Each row comes from the steps of one walk. Every step used is in the known rows, and no mark comes twice. Write the walk behind each row, first mark first.
Known rows
nuro -> gatav -> nale -> novob -> saboki: 10 -123 24 -1 -101 -45 -164 -174 -27 -128 -22 -156 -82 565 -129 -183 48 -268 -110 32 26 13 92 -14 -1 46 133 13 -82 -4 57 177 -126 32 -144 91 121 -82 -65 156 3 -156 59 -91 -43 -23 -50
doda -> guzasa -> gatav -> dovid -> dekeg: -78 -167 199 -40 -69 -46 -145 74 64 -146 32 -7 -50 -11 20 79 68 -14 -151 -39 -28 49 -82 119 -149 -101 87 13 133 -26 -4 80 198 -407 -56 -79 -82 -19 69 211 16 -47 117 -29 155 -11 -44
dovid -> dekeg -> nuro -> novob: -131 164 86 91 -208 10 -165 -4 140 12 138 55 11 -13 74 25 -42 -87 552 -33 -82 83 51 29 -113 -105 164 36 -71 62 -145 -32 -13 283 87 34 -86 -128 95 6 14 -29 60 -109 -201 56 -57
guzasa -> novob -> saboki -> nuro -> gatav: 25 -78 -185 -41 14 25 10 141 -243 -51 -158 -138 -24 -79 35 39 -81 247 -227 28 -2 77 97 22 -211 140 117 41 -2 -97 144 78 -277 191 -31 -96 -80 -22 -511 76 -15 63 65 -31 -407 55 14
saboki -> novob -> gatav -> dovid -> dekeg -> nale -> doda: -105 -75 -123 -75 -101 -113 -159 81 -25 -29 76 -22 -1 -68 -4 51 -16 -158 257 36 -77 91 81 -125 -155 63 -33 83 83 107 120 234 -17 133 -116 -276 -189 107 -32 145 17 -41 -54 5 -205 -77 -130
novob -> saboki -> nuro -> gatav -> nale: 54 -128 -141 25 -183 3 75 -47 -171 -166 -59 -169 -11 72 -45 -29 -30 -30 -158 62 -27 36 27 -23 -124 102 125 -5 -74 -23 165 94 -289 79 -160 -47 106 -39 -389 48 -19 70 36 -88 -303 26 3
dovid -> dekeg -> gatav -> nale: -37 60 89 86 -220 -23 -201 -55 221 -40 186 33 -9 -8 -35 -115 60 -328 415 -56 -53 76 -38 9 -42 -123 62 -2 62 65 -11 49 -17 -70 -174 51 124 -174 34 92 -14 -182 0 -97 42 -74 -27
saboki -> guzasa -> gatav -> dovid: -58 -370 31 -75 89 -14 26 165 -102 -94 -109 -99 -22 -87 -41 156 8 65 -398 5 -77 78 16 14 -454 63 -37 18 26 -59 51 81 -26 -130 -132 -156 -187 33 -347 146 13 90 85 -1 93 -17 107
nale -> dovid -> dekeg -> gatav -> nuro -> novob -> guzasa: -70 124 47 -17 -267 -11 -155 3 234 87 122 3 -37 76 -37 -44 -18 -140 485 11 -29 31 111 -129 138 -39 141 -90 -103 90 -58 357 -10 240 0 43 -101 -10 153 -53 -108 -376 45 -148 -163 17 -138
guzasa -> doda -> nale -> dekeg -> nuro -> gatav -> dovid: -26 93 373 75 -126 51 -38 56 142 -215 81 -38 -5 67 21 -150 9 -163 480 -97 -95 -49 41 -166 -44 11 109 -105 -48 49 7 37 71 -314 -55 -189 4 -116 -182 -28 8 -115 -107 52 -214 -18 -75
dovid -> dekeg -> novob -> gatav -> nale -> doda -> guzasa -> saboki: -119 -58 -15 -40 -294 -94 -312 -6 117 -158 130 5 -78 240 -23 -127 49 -119 425 32 -27 17 38 190 -41 -48 127 100 38 -36 -78 285 170 -403 -44 -56 49 -9 11 205 104 -183 64 -146 33 -67 -105
novob -> nuro -> gatav -> nale -> doda -> dovid -> dekeg: -54 153 102 -14 -100 13 -46 -20 76 -72 121 -28 9 -98 -40 -102 -13 -329 425 -5 -7 -69 6 -42 60 -40 150 -33 10 -5 102 169 -86 -34 -191 108 109 -33 -46 -114 -19 -194 26 -35 -301 -41 -45
nuro -> gatav -> nale -> doda -> dovid: -18 154 80 13 -88 -33 -63 -54 74 -85 65 -5 -18 204 -100 -78 -25 -286 167 9 82 -66 -54 -110 -88 10 40 -47 31 74 188 135 -12 -226 -187 -65 97 -12 41 24 -11 -47 -39 0 -19 -13 -62
saboki -> guzasa -> doda -> novob -> nuro -> gatav -> nale -> dovid -> dekeg: -85 -146 370 46 -3 22 13 73 110 -46 83 -133 7 -12 4 -93 -5 -90 336 35 -104 43 22 -85 -226 7 67 19 42 -3 1 202 -52 -246 -167 -132 56 -33 -241 -3 65 -169 65 -133 -200 3 -5
doda -> dovid -> dekeg -> gatav -> nuro -> novob -> guzasa: -33 155 26 54 -202 -5 -137 102 181 30 263 63 -8 -114 -58 -53 -36 -42 506 -54 41 63 72 -3 38 -122 207 -39 -9 158 3 197 -4 192 16 168 -120 -110 96 -104 -114 -364 31 -50 -219 61 -34
nuro -> gatav -> dovid -> dekeg -> novob: -81 6 208 54 -281 -57 -211 -115 131 -128 153 -6 18 193 -18 26 -39 -126 323 -35 -42 156 -71 -116 -208 -63 168 -2 19 80 -23 30 -109 163 -94 -45 -59 -103 13 174 -6 -218 -9 -181 -128 -68 -136
nuro -> gatav -> dovid -> dekeg: -61 -63 248 20 -183 -24 -105 -71 129 -65 121 -18 10 41 -18 28 -27 -168 78 -39 -39 125 -95 -146 -154 -47 110 1 64 59 56 64 -77 55 -110 -51 6 -59 -36 157 -67 -135 -4 -128 -92 -63 -108
nale -> dekeg -> gatav -> dovid: -21 -49 164 -78 -245 17 -77 -1 196 -76 54 30 12 106 1 -60 71 -240 224 -56 -89 -67 33 -104 64 -17 67 -120 -59 30 50 117 65 -135 -105 -44 49 -58 -30 19 -64 -220 -62 80 -12 -121 -126
gatav -> dovid -> dekeg -> nuro -> novob -> guzasa -> saboki: -148 -297 -12 7 -420 23 -62 -8 79 -136 32 24 -82 -34 20 -83 -53 59 176 31 -126 96 69 -54 -158 -66 225 23 -77 -26 -71 160 65 -39 51 -71 -62 -76 -305 180 -32 -94 52 -174 -84 75 -34
nale -> dekeg -> nuro -> novob -> saboki -> guzasa: -122 -96 -31 -66 -218 53 -22 100 44 19 -2 -56 -13 119 48 -3 -16 -36 220 29 -111 -61 216 96 -135 62 164 -1 -236 -21 -124 113 34 197 42 6 -105 -39 -137 -75 20 52 84 43 -296 72 -38
doda -> novob -> guzasa -> gatav -> nale -> dekeg -> dovid: -33 8 54 -97 21 -68 -73 67 68 -72 -27 -155 -97 335 -60 -83 41 -171 158 33 -36 -64 141 52 -110 -56 0 17 19 -15 18 164 275 155 -82 -87 -131 -33 -297 173 -9 -248 45 76 232 58 -13
nuro -> novob -> saboki -> guzasa -> doda -> dovid: -35 -317 -293 9 -8 61 212 109 -86 4 66 -93 -54 -155 23 -41 -77 214 -7 45 38 61 107 -41 -234 69 140 42 -34 69 -36 139 -9 -33 -50 1 -49 -34 -94 -108 33 121 23 -52 -334 170 78
dekeg -> nale -> doda -> guzasa -> novob -> saboki -> nuro -> gatav -> dovid: -23 69 -20 -72 -190 -112 -114 26 -165 -129 -22 -33 -55 170 -5 -15 -45 97 96 51 11 0 28 -8 -82 115 138 -22 -3 -29 175 137 -57 -368 -45 -347 -105 9 -85 68 60 -23 29 18 -199 97 -167
nuro -> gatav -> nale -> dekeg -> novob -> saboki -> guzasa: -69 -119 -6 -20 -226 -25 -168 -47 42 -92 26 -147 -25 426 -95 -72 -3 -204 107 53 -46 16 102 74 -253 80 128 2 -132 -1 -11 161 -77 98 -214 40 17 -90 -190 119 48 -104 38 -78 -186 -45 -54
dovid -> dekeg -> gatav -> nuro -> novob -> saboki -> guzasa -> doda: -61 -176 -26 33 -113 42 -110 145 92 -10 220 -61 -45 -231 -58 -64 -23 -33 393 -23 -109 151 97 19 -120 2 210 1 -59 56 -108 233 -120 -7 32 74 -26 -132 -107 -97 -30 -198 74 -170 -381 26 6
novob -> nuro -> gatav -> dovid -> dekeg: -76 -93 225 -14 -152 10 -12 -29 16 -85 86 -82 38 -106 -10 8 -25 -145 182 -16 -105 50 -9 -113 4 -26 186 -59 -30 -26 50 114 -197 156 -80 69 21 -50 -177 0 -41 -242 25 -101 -310 -69 -79
saboki -> guzasa -> novob -> nuro -> gatav -> dovid -> dekeg -> nale: -141 -106 148 -19 55 -38 -146 152 -83 41 34 -74 26 -126 1 61 -71 75 119 -5 -109 141 74 22 -347 50 100 40 24 -68 54 91 -190 158 -143 -75 -205 -96 -327 85 33 -168 76 -71 -308 1 1
gatav -> nale -> dovid -> dekeg -> nuro: -132 73 174 43 -215 22 -129 -109 249 -96 30 66 -18 50 40 -121 49 -333 351 -21 -86 -80 -13 -80 44 -102 43 -38 -24 -8 -31 124 124 -63 -230 -42 99 -41 101 69 -6 -53 64 -136 51 -35 -44
dovid -> dekeg -> nale -> doda -> guzasa -> gatav: -49 328 -2 -67 -20 -100 -275 20 104 -10 131 48 -86 -28 32 16 37 -211 470 -38 5 31 8 169 -59 -54 27 70 83 -4 -144 73 231 -217 -28 -181 -132 -28 309 20 70 -52 72 -11 57 25 -79
doda -> nale -> dovid -> dekeg -> novob: -27 426 79 91 -103 -57 -193 -53 234 -56 176 52 28 30 114 -104 37 -116 706 -68 29 20 24 25 32 -95 -3 31 72 46 -128 47 97 153 -135 -47 -74 -12 265 -47 54 -195 -13 -70 -66 12 -98
gatav -> nuro -> novob -> guzasa -> saboki: -52 -122 -225 -26 -14 18 -108 95 -108 -45 -51 -74 -76 124 -128 -31 -90 211 -36 107 -55 41 143 89 -1 68 145 -34 -161 -53 43 307 -46 83 210 165 -95 17 -256 35 -43 -205 64 -140 -191 64 -17
nuro -> novob -> saboki -> guzasa -> gatav: -62 -270 -396 -62 48 -2 59 129 -186 2 -67 -201 -69 15 -17 117 -58 129 -192 75 -26 113 166 101 -398 113 81 50 -96 -29 -57 165 -88 266 -9 1 -183 -9 -243 53 65 133 102 -66 -193 118 69
gatav -> dovid -> dekeg -> nuro: -124 -128 273 28 -289 18 -87 -28 162 -153 97 100 6 -142 51 -33 22 -136 242 -66 -137 33 -47 -87 -47 -125 137 -4 12 3 -41 -24 68 -77 -59 -67 -26 -61 -74 91 -37 -63 52 -84 -13 -24 -48
doda -> dekeg -> nale -> novob -> saboki -> guzasa: 27 67 -10 -28 -90 -65 -111 -29 -4 12 141 -14 -19 98 -15 -223 5 -91 190 -77 19 -62 150 80 -145 24 73 139 -51 -14 -52 -12 80 41 -65 -58 -106 -93 23 -53 49 -19 62 33 -35 -1 43
gatav -> nale -> dovid -> dekeg -> novob -> guzasa -> saboki: -86 -114 -180 -14 -320 -3 -159 -140 173 -119 -27 -1 -115 169 -7 -212 14 -119 243 72 -33 4 61 3 -28 -45 78 36 -23 -70 -102 286 153 -87 -219 -14 80 -20 -104 182 17 -176 48 -245 55 -11 -17
gatav -> nale -> dovid -> dekeg -> nuro -> novob -> saboki: -160 -36 -116 27 -294 31 -73 -135 174 -103 37 -18 -60 112 47 -138 9 -281 369 33 -88 -42 75 -74 17 -64 143 -29 -97 0 -57 216 95 129 -203 33 78 -53 78 69 22 -24 86 -197 -116 49 -78
dekeg -> nale -> doda -> saboki -> guzasa -> gatav -> nuro: -99 138 -87 -116 194 -81 -188 139 -63 -65 -28 17 -13 25 -105 58 1 -55 208 18 -55 -30 45 168 -151 92 -9 30 -121 -58 -24 112 98 -341 -2 -203 -276 87 30 -43 90 -35 94 69 87 117 7

Write each row's walk
-27 -125 -145 62 154 32 -13 182 -115 -96 81 -132 -28 -60 -83 -72 -53 163 155 39 -70 62 139 81 -87 90 114 -9 -85 5 26 201 -69 -58 77 132 -103 -12 -191 -125 35 -79 56 -74 -377 112 20 => gatav -> nuro -> novob -> saboki -> guzasa -> doda -> nale
11 1 5 18 -206 -9 -153 -78 208 -123 226 47 -62 25 -4 -271 115 -305 326 -100 60 -8 64 45 103 -144 178 46 68 67 -32 144 61 -51 -240 138 140 -147 149 -20 -49 -255 70 -35 -47 -8 17 => doda -> dovid -> dekeg -> gatav -> nale -> novob -> saboki
-72 -10 -34 2 -282 -50 -148 -33 107 -99 176 -31 -47 117 -74 -112 -26 -237 341 20 48 47 20 30 -275 -2 158 76 19 54 -4 170 -35 -77 -253 -40 13 -50 -43 28 37 -68 62 -112 -183 27 -26 => nuro -> gatav -> nale -> doda -> dovid -> dekeg -> novob -> saboki -> guzasa
-141 -197 38 49 -31 60 8 5 79 -74 -36 -64 29 -128 18 -115 -16 -101 207 53 -67 24 -39 -145 -70 23 121 21 -6 35 40 173 -72 -321 -213 -136 72 2 -29 60 51 -24 -7 -95 -355 69 -28 => guzasa -> doda -> saboki -> novob -> nuro -> gatav -> nale -> dovid -> dekeg
-47 171 173 21 -230 -42 -186 1 188 -99 193 7 1 -12 -21 -174 70 -360 769 -10 -109 -10 29 43 73 -120 102 -9 49 -1 21 119 0 -210 -69 10 117 -84 -95 -28 59 -324 37 -25 -28 -47 -103 => dovid -> dekeg -> gatav -> nale -> doda -> novob -> nuro
-20 11 -365 -92 -142 -12 -129 5 -39 -259 -58 -84 -106 42 -68 -138 -5 -279 239 -17 -41 -101 93 59 -264 26 68 34 -20 -105 10 107 162 -151 -169 -50 -72 -30 -273 105 113 70 57 -47 42 -61 41 => guzasa -> gatav -> nale -> doda -> dekeg -> novob -> saboki
-230 -306 81 4 -110 -8 -80 138 48 -97 -25 4 41 -9 22 133 -11 79 42 -5 -118 115 -12 101 -470 -48 151 97 -91 -2 -82 -17 50 -218 -45 -145 -276 -34 -164 201 71 90 149 -22 60 181 37 => doda -> saboki -> guzasa -> gatav -> dovid -> dekeg -> nuro -> novob
-32 35 -239 -42 -83 -47 56 58 -108 -93 25 -93 0 -10 -2 -71 -100 -12 215 39 -17 -91 66 -75 -260 88 54 60 -42 -26 274 253 -84 29 -48 -205 87 -19 -374 68 -19 85 -54 -71 -231 -31 -14 => guzasa -> saboki -> nuro -> novob -> gatav -> nale -> doda -> dekeg -> dovid
-176 -45 48 -18 28 -39 -44 27 9 0 -3 -88 100 123 -35 -33 -2 -151 74 63 -38 -79 14 17 -52 15 108 -2 -103 37 155 103 -104 125 -169 -54 11 -23 -2 65 10 -94 -16 100 -279 80 -65 => doda -> saboki -> novob -> nuro -> gatav -> nale -> dekeg -> dovid
-214 -20 20 10 -289 -32 -178 -6 162 -61 77 33 8 234 -16 -61 3 -268 607 19 -96 -10 59 13 -27 -65 162 84 -117 61 -43 136 120 -166 -27 -29 -86 -13 12 139 61 -48 66 -37 -16 99 -119 => dovid -> dekeg -> nuro -> novob -> gatav -> nale -> doda -> saboki
-134 -175 52 -1 82 31 48 39 18 -50 -15 -112 35 18 -30 -117 -15 -127 159 43 -59 -65 11 -118 -44 46 127 -21 -76 48 91 122 -44 -149 -173 -127 76 -71 -71 19 16 -55 -72 47 -369 77 -19 => guzasa -> doda -> saboki -> novob -> nuro -> gatav -> nale -> dekeg -> dovid
-44 3 87 18 36 42 -110 129 115 -162 210 27 -17 -211 -10 -76 -11 -1 557 -105 -30 26 48 -57 59 -61 168 5 42 92 -84 196 85 -36 -36 80 -87 -51 6 -98 -24 -291 5 -119 -324 -66 17 => guzasa -> doda -> dovid -> dekeg -> novob -> gatav -> nuro
-53 -166 162 -35 -185 -91 -192 -115 46 -61 149 -86 -55 268 -49 -85 20 -179 62 -21 -34 154 72 -42 -197 24 164 90 -27 33 -58 148 -107 140 -165 -94 -75 -86 -3 128 -20 -196 83 -130 -133 1 -76 => nuro -> gatav -> dovid -> dekeg -> nale -> novob -> saboki -> guzasa
14 -36 -84 -10 -245 20 36 -94 11 -113 -13 -120 -21 -40 39 -51 -9 -155 32 37 -30 29 14 -85 -56 55 123 20 -25 -23 88 201 -196 156 -264 -79 126 7 -206 29 -64 19 71 -169 -340 0 -50 => novob -> saboki -> nuro -> gatav -> nale -> dovid -> dekeg
-92 53 -27 21 -305 -35 -177 -191 159 -127 96 -88 -51 283 -24 -117 -7 -297 339 18 -9 40 18 -87 -79 -17 151 -27 -49 27 -57 229 -49 208 -264 -12 77 -73 71 129 28 -182 37 -249 -143 -34 -113 => nuro -> gatav -> nale -> dovid -> dekeg -> novob -> saboki
